(in the rows, 128 means zero)
Rows near named flat spaces through zero
dp_bz: [153 140 136 110 114 131 125 153 136 116 117 121  92 138 133 135 136 125
 130  94 156 124 140 120  91  75 164 116 128]
mg_zl: [128 138 124 123 119 123 126 121 128 155 112 117 103 150 152 126  96 144
 145 132 122 180 138 140  64  66 120 120  80]
fq_jm: [113 193  60 129 163  82 135 147 101 128 133 111 229 108 118 175  71 159
 125 164 152 120 154 100 135 146 121  98 135]
mg_zl: [153  63 174 214 110 169 115  65 153 187 129 179 102 144 139  48 177 159
 178 191 107 172 132 183 112 107  37 142  94]
dp_bz: [133 109 121 143 135 123 132  64  96 194 138  99 121 130 165 115 104 143
 152 150 142 189 139 153  51  53 105 136 101]
ll_pp: [106  96 132 128 148 157  83 130 141 124  91 165 124 153 143 163 155 143
 110 113 145 162 160 117 175 128 149 129  98]
dp_bz: [ 92  77 134 123 130 131 109 162 169 101  71 166 119 137 107 152 130  88
  96 120 141 125 129 110 211 154 150 179 103]
ll_pp: [157 125 140 136 127 153 127 130 135 114 148 119 113 104 108 108 162 101
 137 128 136  78 115 119 159 137 100 132 174]
ll_pp: [162  86 118 102 144 205  67  79  98 162  75  89  53 176 202 143 128 154
 115  91 139 209 147 113 107  38 141 135  57]
dp_bz: [ 88  94 125 140 124  80 140 178 159 106 121 178 167 141  94 134 105 106
  83 125  93 128 135 127 152 235 170 134 119]
dp_bz: [142 150 111 119 132 109 147 136 123 132 149  87 128  93 109 130 103  85
 142 135 153  96 122 115 104  92 105 135 163]
lz_md: [111  78  92 126 163 162  96  75 111 165  78 128 149 111 144 172 110 146
 123 142 195 151 163 121 178  92 111 161  94]
dp_bz: [129 123 124  87 160 134 113 174 136 108 100 123 109 160 133 129 131 134
  75  57 118 134 158  91 148 204 202 120 132]
mg_zl: [125 109 108  97 138 130 112 140 114 114  79 111 121 156 153 154 107 128
  82  94 137 151 128  98 153 128 194 155  97]
fq_jm: [168 204  89  96 132 104 151 148 101 121 145  81 152  88 118 161 104 143
 149 107 210  75 154 107  69  55 154  89 175]
mg_zl: [125 120 127 179  95 134 121 106 133 119 145 199 187 100 105 161 157 169
 160 179 164  96 138 165 148 114  97  94 128]
fq_jm: [104 139 131 160 114 102 152 129 143 131 136 156 165 126 109 101 112 143
 144 179  86 127 108 152 141 177  85 132 115]
fq_jm: [114 116 111 130  77 110 128 166 145  77  66 177 156 155 122 164  95 149
  99 143 121 123 102 129 170 138 177 146  62]
qs_nq: [110 157  95 114 150 131 118 124 116 129 119 135 172 109 124 176 113 165
 134 132 167 117 160 121 147 126 125 101 126]
qs_nq: [ 84 143 117 119 147 110  92 159 137 124 123 182 162 150 135 210 134 164
 118 101 163 174 200 126 102 111 182  66 102]
lz_md: [133 140 153 152  99  88 160 147 132 110 153 142 143 137 119  94 143 121
 127 141  96 115  96 141 111 153 148 132 148]
fq_jm: [141 151 136 146  90  77 133 176 130  95 133 145 143 161 137 146 132 119
 117 129 126 146 116 121  80  76 191 114 117]
ll_pp: [113 108 133  92 158 103 133 138 127 155 135 103  95 135 137 133 114  97
 104  67 147 162 167 118  66 122 186 131 142]
lz_md: [ 86 138 112 102 126  82 168 158 144 111 111 134 157 106  92 137  81 113
 112 125 131  95 120 127 152 186 150 153 133]
dp_bz: [147 136 129 156 125 106 137 135 117 124 198 129 159 107 108 122 145 105
 130 138 113 100 128 131  96 159 118  89 183]
mg_zl: [160 158 113 131 102 150 136  87  88 119 121 106 145 125 154 124 125 179
 144 157 128 110  86 137 140  94 115 128 114]
lz_md: [109 120 115 133 133 159  91 107 120 121 111 142 143 132 143 171 134 139
 129 153 127 145 123 124 183 107 102 129  97]
dp_bz: [146 162 117 144 123  92 153 136 114 140 166 115 157 127 125 106 106 142
 137 142 106 130 130 136  64 141 123  94 142]
fq_jm: [136 110 127 103 138 154 109 113 120 135  74 102  88 146 160 137 129 129
 120 106 164 155 129 109 145  61 153 170  98]
mg_zl: [145 158 157 138  93 141 135 117 117 104 141 150 127 148 146 110 170 182
 143 132 102 119  99 151 126 128 142 103 125]
ll_pp: [134 156 106 138 127 139 105 144 120  95 124 161 181 133 126 169 144 177
 121 138 138 109 142 117 169 152 141  85 124]
qs_nq: [101 110 105  69 149 109 136 188 152  87  59 112 120 120 100 160  92  75
  71  76 167  89 130  76 208 170 200 192 134]
ll_pp: [127 124 112  77 176 153 116 114 112 133 146  65 101  70 114 168 136  57
 125  87 198  80 144  90 160  89 120 150 199]
fq_jm: [115 107 124 147 127  99 127 181 165 113 112 151 139 144 102 119 108  89
 103 138  97 135 130 113 147 180 131 143 115]
dp_bz: [134 126 124 115 145 170 100 101 106 112 118 114 130 114 142 161 165 129
 125 123 165 105 119 107 198  99 128 144 148]
ll_pp: [167 145  95 162  89 168 125  36  71 155 122 122 168 119 168 135 108 224
 174 201 140 136  98 169 110  50  67 108  73]
mg_zl: [126 113 164 125 149 126 122 149 134 112 136 120 102 154 136  98 175  93
  97  96  96 136 114 104 162 174 165 154 161]
qs_nq: [108 117 179 126 123 125 138 128 146 119 128 133  89 139 131  97 172  98
 132 119 111 133  99 134 154 124 136 170 144]
fq_jm: [104 170 116 138 157  95 136 139 135 151 136 132 166 121 121 133 114 147
 152 151 146 146 163 127 106 118 103 109 134]
lz_md: [121 120 117  87 148 128 134 153 141 127 105 101  99 123 116 125  98  99
 105  89 132 118 139 106 135 158 147 147 132]
ll_pp: [115 115 146 147 107 145 143  99 135 111 128 159 148  95 104 120 159 135
 147 163 139  74  93 152 203 152  93 157 146]
qs_nq: [134 143 133  75 108  87 204 141 127 109 128  90 113  68  86 113 106  91
 127  84 196  32 104 129 115 125 184 174 196]
ll_pp: [102 160 123 164  87  53 173 146 136 116 152 165 197 108  97 139 100 132
 152 185 130 109 109 158  97 119 124 121 129]
mg_zl: [156 155 120  92 137 137 148 109 100 132 106  87 117 119 146 117 128 165
 130  95 178 104 130 118 120  98 167 142 146]
fq_jm: [132 131 135 139 112  87 124 182 145 106 114 138 124 164 134 136 125  98
 109 122 123 157 127 109 101  93 178 135 111]
qs_nq: [169 127 131  81 152 155 139 108 109 140 114  64  75  94 134 117 147 106
 132  72 214  84 139 102 123  63 157 163 183]
qs_nq: [ 99  84 113 124 150 134  91 159 149 117 105 138 123 151 123 155 108  81
  84 119  91 160 138 100 175 179 132 142  99]
lz_md: [125 129 110  96 146 114 140 126 109 136 125  94 128 122 134 137 100 121
 107  98 141 128 136 114 111 138 164 136 138]
dp_bz: [121 117 131 137 102  84 157 125 115 136 132 129 138 152 143 109  97 134
 112 134  91 161 105 147  76 140 167 138 101]
qs_nq: [168 137 105 142  91 145 129 110 108 129 131 139 144 129 136 132 107 184
 141 143 127 120 128 151  84 113 121  83  98]
qs_nq: [103 127 139 127 145 137 119 137 141 114 145 154 141 116 108 140 157 123
 124 121 121 108 138 127 173 183 121 115 155]
qs_nq: [162 109 146 111  92 181 133  85 115 120 112 114  75 118 141 110 147 143
 141 114 140  97  91 148 139  90 124 149 121]
fq_jm: [130 112 113 123 160 137 131 112 120 141 148  97 135  89 108 123 124  87
 124 131 143  95 129 112 161 156  94 148 173]
dp_bz: [166 168 126 100 131 138 148  92  91 159 186  63  94  99 142 112 121 131
 161 102 141 114 132 140  32  73 111  89 170]
qs_nq: [135 166 117 122 129 127 151  83  98 157 183 108 146  80 122 138 121 155
 172 137 161 100 142 157  67  93  93  84 165]
lz_md: [159 112 114 145 108 108 190  92 108 152 165 122 165  75  93  78 101 150
 138 143 142  60 118 164  91 195 115 126 172]
dp_bz: [141  79 180 168  84 129 122 119 140 134 140 171  89 180 153  87 166 134
 124 127  72 182 110 164  76 123 153 123  93]
lz_md: [148 127 150 159 117 145 111 109 121 133 137 136 118 149 152 112 167 142
 144 149 116 153 116 136 122  87 112 124 120]
fq_jm: [156 138 153 114 105 140 156 110 118 124 170  94  85 102 120  93 144 102
 147 112 116  85  92 143  97 117 113 128 172]
mg_zl: [133 105 122 142 134 151 129  77 116 166 137 117 126 109 133 109 119 137
 148 153 129 135 128 148 120 122  76 135 123]
ll_pp: [104 201 126  79 148  48 183 209 138 105 169  85 133 128  99 103  84  88
 100  80  73 107 124 102  76 221 178 107 182]
fq_jm: [149 109 139 129 127 180 118  80 108 143 152 125 105 128 143 101 151 162
 132 118  94 125 121 150 126 170 103 104 131]
dp_bz: [163 168 106 114 140  89 149 161 109 130 144  81 137 136 134 112  97 124
 113 104 127 128 138 102  62 127 167 108 151]
ll_pp: [104  85 141 111 191 184 108  75 132 175 122 103  88 106 131 103 151 108
 135 115 135 138 148 123 187 162  68 166 149]
mg_zl: [129 132 131 138 124 113 124 133 125 139 125 130 126 158 149 122 120 140
 125 131 107 172 133 131  88 110 142 119 100]
lz_md: [122 161 150 101 104 113 141 167 138  84 157 141 116 121 109 150 153 115
 125  89 129  87 120 129 115 135 174  97 164]
qs_nq: [145 126  98 150 120 101 155 121 115 132 123 123 180 101 109 120  97 135
 128 163 155  94 119 128 135 140 121 146 138]
lz_md: [166 160 104 142 111 165 125  79  96 146 113 123 148 133 157 117 115 221
 161 164 130 134 123 150 112  96  88  97  87]
ll_pp: [103 172 143 130 166 130 129 127 132 139 153 136 147 134 128 103 155 165
 143 133  93 138 145 131 145 193  97  99 151]
mg_zl: [117 104 111  89 129 177 107  82 110 128  82  95  95 107 147 172 115 111
 130 125 172 121 106 118 187  53 113 179 101]
qs_nq: [121  73 153 130 141 126 115 155 153 116 113 134  97 143 120 115 154  65
  92 101 123 135 126 105 167 154 161 174 142]
lz_md: [111 154 124 100 145  67 169 138 102 137 183  79 140 115 125 121  98  88
 109 100 104 128 119 121  66 159 168 124 177]
fq_jm: [ 87 119 138 107 164  98 130 173 167 130 133 113 104 109  95 136 120  37
 120 108 139 126 147 101 142 134 120 160 163]
ll_pp: [132 100  88 104 157 154 102 148 131 115  99 112 132 117 113 156  99 101
  88 107 138 106 145  89 186 179 131 138 127]
lz_md: [168 158 133 115 115 133 166 127 125 139 151  88  95 121 120  57 107 140
 143 118  85 100 107 140  77 168 101 114 147]
lz_md: [139 154 134 173  99 123 157  55  90 154 175 144 181  98 137 115 146 194
 183 191 141 113 107 182  94  91  81 103 140]
mg_zl: [143 161 119 184  96  96 134 126 109 125 167 161 195 144 136 128 128 179
 145 183  95 144 119 153  83 129 117  74 113]
mg_zl: [139 143 130 123 118 177 142  25  83 176 161  83 104  97 158 102 121 168
 184 162 112 132  94 174  96  78  41 123 121]
[181 139 117 133 115 128 157 134 117 122 162  99 130 105 106  83 116 121
 126 125 109  72 109 126 104 179 114 111 171] : ll_pp
[160 136 138 153  83  96 140 182 151  98 137 164 134 144 108 120 134 128
 125 123 127 110 131 134  78 123 167  96 130] : fq_jm
[146 129 139 124 121 151 135  97 124 150 111 120 101 125 142 105 136 160
 154 127 154 130 131 145 109  84 115 137 117] : mg_zl
[177 108 152 130 103 169 118  98 120 136 114 138  84 132 149 120 175 165
 148  99 188 121 143 146  94  48 157 120 127] : fq_jm
[ 99  98 132 141 144 125 109 108 126 148 163 153 144 111 122 166 144 110
 131 128 147 144 161 142 114 122 122 106 143] : qs_nq
[128 104 131  81 140 112 157 151 128 118 137 105 104 114 106 113 115  94
  83  56 130  90 135 115 118 209 198 140 173] : ll_pp
[122 133 119 123 113 143 116 109 115 124 121 113 120 131 145 148 111 123
 136 150 109 143  99 131 138  87 101 137  97] : mg_zl
[137  81 125 116 122 160 108 110 114 108 129 131 120 113 126 161 148 104
 101 103 150  98 120 121 169 137 156 138 144] : fq_jm
[182 137  79 122 104 153 134 100  81 119 127 105 160 111 136 140  93 180
 118 133 139  87 114 129 118 139 135  98 120] : ll_pp
[155 120 154 184  70 138 153 101 137 135 113 171 130 162 139  47 133 200
 154 186  58 143  82 180 117 163  87 131  72] : fq_jm
[ 99 153 132 133 155 116 128 112 126 163 136 123 134 142 146 114 119 152
 149 146 103 180 144 139 102 125  96 118 110] : ll_pp
[132 154 126 107 164 137 115 118 108 153 138  82 103 147 161 119 126 131
 129 107 112 172 142 111  94 106 125 116 130] : fq_jm
[119  71 120 111 134 183 102 104 135 116  54 137 108 124 131 146 133 126
 107 124 161 113 116 114 237 131 127 192  95] : lz_md
[130 181 119 131 116  92 163 104 104 158 169 111 153 106 133 129 102 160
 171 148 147 132 136 158  35  71 112  91 138] : qs_nq
[147 147 120 145 125  93 154 140 136 159 153  99 123 117 116  92  90 101
 153 150 120 137 133 134  50  98  89 122 135] : dp_bz
[189 154 149 104 110 174 115  88  88 134 126  76  60 150 187 116 166 158
 151  95 153 146 109 127  74   4 152 121 125] : dp_bz
[162 130 161  96 146  99 149 172 141 136 149  79  56 134 126  87 149  63
 114  49 154 125 150 101  47  96 195 139 190] : qs_nq
[130 140 102 113 153 100 131 162 119 117 134 118 161 126 118 148 111 124
  95 100 142 116 154 100 123 172 177 110 153] : dp_bz
[ 97 120 123 106 161 111  91 166 126 111 153 125 129 147 135 187 135  76
  85  84 114 162 156  93 126 143 179 104 143] : fq_jm
[111 111  85  54 166 170  71 188 151  95   5 104  80 180 151 179  79 116
  61  66 134 167 152  56 215 138 184 169  48] : lz_md
[152 105 123 154 135 131  99 148 134 121  66 145 137 174 154 126 145 149
 104 133 154 165 142  99 161  97 169 157  90] : qs_nq
[121 178 112 125 133 133 129 154 132  85 122 142 175 116 106 141 136 157
 128 148 118  78 114 111 207 187 111 113 145] : dp_bz
[125 107 131 148 138 105 133 140 136 144 154 135 138 134 118 107 121 108
 114 128  98 144 142 131  98 177 128 117 139] : dp_bz
[142 141 139 144 127 115 140 137 138 137 135 137 131 126 121 107 142 140
 145 132 146 123 143 134 101 116 127 118 143] : mg_zl
[176 168 127 151 106 134 139 123 115 128 146 135 145 134 134  99 140 191
 153 142 123 113 130 145  83 123 118  79 131] : qs_nq
[138 133 118 151 146 131 120 121 113 121 152 115 162 111 122 128 146 109
 126 156 124 106 113 110 172 146  98 134 163] : dp_bz
[149  85 136 147 127 152 123  87 115 148 184 140 130  86 110 134 162 115
 139 119 160  93 149 151 104 134 112  99 179] : qs_nq
[119 123 131 153 143 107 107 154 133 128 156 152 151 153 131 140 143 120
 110 126 101 164 155 120 106 158 145  92 132] : fq_jm

Rows near named flat spaces through zero (a row that begins with a name and a colon came from that space)
gr_ns: [124 171  94 137  83 167 127 178 193 149 137 133 154  87 116  50  78  85
 131 130 164 194 111 150 169 153 137 139  90]
bq_gl: [151 152 139 139 108 116 109 140 117 115 109 128 168 147 144 133 136 157
 133 114 137 157 120 121 155 127 113 138 111]
sd_lg: [146 116 115 141  81 129 125 148 121 131  89 162 152 129 174 130 139 115
 157 129 128 114 121 114 145 142 118 150 121]
bq_gl: [ 79  95 162 145 158 118 148 116 121 119 142  96 112 143 117 147 146 174
  99 142 132  86 146 113 137 106  72  88 104]
sd_lg: [107 127 119 126 126 181 106 190 168 121  65 172 172  96 119  71  80 146
 168 181 131 121 158 124 141 124 131  93  90]
mf_hj: [111 126 132 173 112 114 140 130  90 122 146 144 137 133 167 109 153 140
 152 129 120  77 102 114 162 106  83 105  65]
mf_hj: [118 127 118 172  82 121 132 160 109 117  97 140 153 131 168 114 148 142
 145 140 155  91 115 103 167 128  65 119  52]
mf_hj: [128 174 112  75 162 168 122 142 154 159 152 143 141  96 105 107 148 127
  92 143 119 156 148 177 103 142 153 123 145]
bq_gl: [142 133 122 160 109 108 128 105  98 143 147 128 112 146 185 143 143  88
 141  74  99 131 100 108 141 127 133 142 159]
gr_ns: [105 108 120 154 110 107 122 121 106 135 123 135 129 127 185 112 104 100
 151 109 111  99 123 108 159 134 134 122 117]
bq_gl: [166 170 119 159  77 113 161  96 127 124 128 110 124 126 144 150 106 117
 144 107 143 121  76 113 140 165 114 159 107]
sd_lg: [168 135 142 143  69 115 151 108 138 135 116 124 143 149 164 173 140 122
 130  98 133 152 101 116 150 162 111 183 158]
sd_lg: [116 107 180 157 126 170 135 160 162 117 116 149 109 130  80 124  94 117
 171 164 129 115 131 107 135  87 138 117 143]
gr_ns: [131 114 161 130 172 134 105 112 111 128 119 114 105 142 117 165  96 130
 141 101  84 120 140  97 117  97 168  97 195]
bq_gl: [139 160  99 149  84 120 124 134 125 135 122 144 141 119 172  99 113  87
 150 113 136 140 104 127 150 154 137 153 103]
mf_hj: [153 108  90 142  94 127 138 133 117 125  95 127 156 112 154 129 118 157
 148 114 124 105 103 103 150 140  91 109  94]
mf_hj: [141 108  90 108 154  71  94  87  95 108 121 101 137 148 154 125 108 143
 125  83 109 167 135 124 112 136 158 128 147]
gr_ns: [111 100 179 190  80 114 131 144 127 120 118 130 113 162 154 144 119  92
 156 119 144 119 118  88 175 109 112 152 133]
sd_lg: [ 30 131 210 185 183 160 123 137 191 124 145 107  70 163 109 100  72  89
 131 140 122 163 174 101 129  87 138  99 178]
bq_gl: [210 112 159 126  81 104 130 100  89 136 131 108 145 135 126 210 109 138
 144  67 104 119  77 100 175 128 159 155 177]
sd_lg: [121 134  97  86 123 126  94 173 108 127  98 151 149  93 113 101 123 113
 120 173 164  93 156 153 126 143 159 129  75]
gr_ns: [119 140  66 117 129  80 142  78 120 135 206 101 139 108 153  59 110 120
 110  87 121 169  92 170 146 155 137 130  81]
sd_lg: [138 123 141  80 154 107 124 111 123 118 157  97 138 120  68 141 120 168
  92 136 143 139 134 158 127 127 149 127 120]
gr_ns: [107  96 183 253 111 101 142 127  65 108 166 110  70 191 164 157 177 109
 165  80 117  80  77  51 169  41  53  97 111]
mf_hj: [146 157  96 168  86 135  90 168 115 135 107 159 165 120 186  75 101  90
 177  91 116 159 101 108 177 123 144 124 104]
gr_ns: [165 103  71 122  90 113 144 116 130 121 112 135 165 116 153 109 128 156
 147 115 125 142  99 131 135 153 102 138  99]
mf_hj: [111  97 111 142 144 173 158 107 212 139 102  94  77 112 102 127  38  99
 141 115 110 160 137  94  93 147 141 108 203]
gr_ns: [ 99 148 154 158 146  86 105 115  73 122 169 111 100 151 148 126 136  97
 122 103 129 108 122 120 148 101 145 121 110]
gr_ns: [133 112 112 140 119 112 136 126 100 124 119 119 150 142 161 145 181 176
 112 114 127 111 121 115 139 125  61 111  96]
sd_lg: [128  97  87 150 130 134 135 129 106 130 132 134 116 108 141 105 121 124
 157 115 104  90 104 108 129 107 112  87 104]
bq_gl: [ 92 106 157 154 150 111 134 123 106 122 172 122  78 153 117 130 163 101
 121 133 133 107 131 125 119  87 118 124 129]
sd_lg: [123  80 207 196 103  89 152 100  94 119 182 104  88 183 137 178 152 115
 143  87 117 110  90  88 176  75 100 143 155]
mf_hj: [117  92 149 115 164  86 120  90 117 114 170  86 106 154  99 140 118 140
 104 101 122 160 135 134 124 107 150 128 160]
bq_gl: [130 169 166 156 117 116  78 161  72 134 123 173 166 164 200 127 182 114
 146 105 107 132 133 120 169  99 135 138 126]
mf_hj: [ 98  58 190 170 134 100 134 117 104 103 133 104 105 162 117 160 115 152
 144 125 123  83 129  85 161  79 103 103 128]
bq_gl: [127 150 135 123 168 104 134  84  85 140 207  91  91 119 106 139 125 116
 105  92 105 107 100 141 129 109 158 105 132]
sd_lg: [150 151  56 169  84 134 160 125 117 135 120 118 143  95 169 102 122 140
 146 102 130 100  71 105 150 152  64  98  53]
mf_hj: [135 123  45 123 103 122 119 142 133 136 125 131 144  95 153  67 105 101
 137 110 136 153 111 138 136 152 133 124  89]
mf_hj: [142  66 118 100 140 110 145 115 136 123 146  54  79 126  46 182 130 139
  70 113 165 136 129 121 104 121 115 126 157]
bq_gl: [105 148 136 156 162 131 123 123 115 136 179 116  96 140 130 109 145 106
 121 100 110 143 118 126 125  92 126 102 137]
sd_lg: [174  94 106 140 112 139 172 103 128 138 162 101  98 112  95 158 130 133
 134  93 111 116  72 111 124 114 105 115 148]
gr_ns: [133  99 164 121 120  80 145  74 134 115 144  83  79 158 103 185 100  98
 110 114 148 140 128 122 111 149 163 183 185]
sd_lg: [169 128  47 100 151 151 154 105 129 136 154  94 137  62  78 103  86 179
 126 105 103 114  80 136 117 132 119  60  89]
gr_ns: [160 159 121 126 148 150 118 140 111 155 159  82  93 117  86 170 147 110
  85  75 127 145 106 116 122 104 132 102 167]
gr_ns: [110 107 143 176 141 120 131 110 112 122 135 109  94 146 145 138 108 117
 149  97 103 108 115  86 136  99 117  98 145]
mf_hj: [205  77  80  69  92  92 140  96 126 115 100  99 132 114  86 180 109 143
 117 116 152 140 109 135 100 171 155 176 154]
bq_gl: [190  44  83  89 115 105 133 101 123 133 138  96 108 119  92 166 114 120
 121  78 114 157 104 122 112 128 160 144 195]
sd_lg: [101 116 192 159 165 137 138 114 138 118 165 121  68 160  89 145 127 104
 140 134 115 129 132 115 107  79 143 123 177]
bq_gl: [166 161 107  94 119 103 143  69  96 144 133 118 137 104 156 166 105 128
 122 105 103  90 103 140 123 182 166 147 138]
mf_hj: [151 109 111 113  93 124 144 124 144 119  91 136 134 118 123 143 111 125
 141 150 148 117 126 127 115 162 132 161 126]
mf_hj: [146 121  77  98 111 149 155 132 189 149 154  90 137  90  83 102 104 134
  89 111 152 193 111 154 134 158 115 130 126]
gr_ns: [102 107 202 166 120 140 137 145 137 127 126 131 101 162 122 167 148 114
 131 141 136 110 142 101 144  96 107 138 159]
bq_gl: [ 96 157 202 149 179 110 133  97  72 127 187 119  87 160 123 170 178 134
 109 129 108  70 129 128 123  84 123 109 132]
sd_lg: [ 51 129 112 159 188 157 128 146 154 117 141 110  84 109  94  59  86 120
 132 159 135 110 150 118 106  94 111  53  82]
bq_gl: [187 114  87 111  55 153  92 194 152 133  51 181 195 110 153 105 111 110
 170 128 140 177 127 124 156 150 153 167 136]
gr_ns: [112 108 154 176  96  95 129 136  77 107 116 157 120 161 174 139 172 115
 160 145 139  66 120 104 146 106  95 143  86]
[183 131  69 112 100 131 108 163  62 151 122 153 157  98 156 138 191 128
 126 102 118  89  97 129 143 120 114 113  96] : bq_gl
[131 115 129 108 134 130 119 129 131 145 143 107 136 111 114 132 101 130
 110 105 118 138 129 131 153 128 151 114 146] : sd_lg
[ 87 100 171 135 138 149 117 167 166 116 102 149 133 155 117 117 145 137
 127 169 144 151 175 127 126 105 109 133 142] : sd_lg
[150  84 126  80 154 102 118 106  95 136 165 112 120 127  99 159 153 139
  99 105 110 128 130 148 118 111 160 129 166] : sd_lg
[167 180  89 144  38  97 147 125 121 118  83 128 195 122 191 128 132 157
 131 126 174 126  91 127 171 202  73 173  40] : sd_lg
[121 115 100 156  96 140 134 162 121 129 110 141 126 107 138 105 126 111
 149 142 146  88 113 109 146 123  99 110  77] : sd_lg
[140 107 108 125  80 135 160 134 158 126 110 114 133  91  97 125  77 128
 137 151 163 101 107 124 148 160 119 136  88] : bq_gl
[152 131 172 112 166 136  89 157  71 133 167 145 125 141  87 156 186 136
 120 117 106 118 128 137 133  55 158 108 154] : bq_gl
[197 110  72  84  72 131 157 120 140 152 130 130 122  92 110 158 138  92
 117 116 145 134  94 149 110 175 149 183 155] : gr_ns
[130 167  94  93 132 127 159 108 167 132 143  99 142 119 113 123 160 164
  67 140 163 173 133 170  99 178  85 148 104] : mf_hj
[117 111  19 132 114 138 148 111 186 148 126 110 109  92 163  57  72  76
 133  92 121 188 115 129 104 178 129 124 138] : bq_gl
[ 92 180 124 127 105 146 108 185 126 138 118 200 223 109 194  43 164 158
 140 175 133 119 147 169 185 140  96 119  26] : mf_hj
[158 138 133  84 183 149 126  91 114 144 137 134 117 117 111 168 129 146
 126 115  69 114 134 138  83 123 175 109 200] : mf_hj
[ 40 111 209 246 123 143 122 165 147 128 148 154  79 198 191  96 155  57
 165 117 117 149 144  79 164  59  87 125 157] : bq_gl
[112 117 144 132 165  92 112 105  89 119 173 104 112 152 126 131 148 138
 111 101 115 133 128 130 131  95 132 111 130] : mf_hj
[129 161 126 187 107 142 146 134 107 148 166 117 108 119 151 122 135 100
 139  90 118 104  78 102 164 108  96 101 102] : bq_gl
[137 110  67 115  83 117 151 129 159 127  92 111 156 115 150 119 134 151
 104 132 166 149 127 133 129 184  74 149  90] : sd_lg
[143 108 126 127 133 147 153 138 142 103 129 131 134 120  70 120 141 182
 140 164 142 117 113 132 113 103  88 106  89] : sd_lg
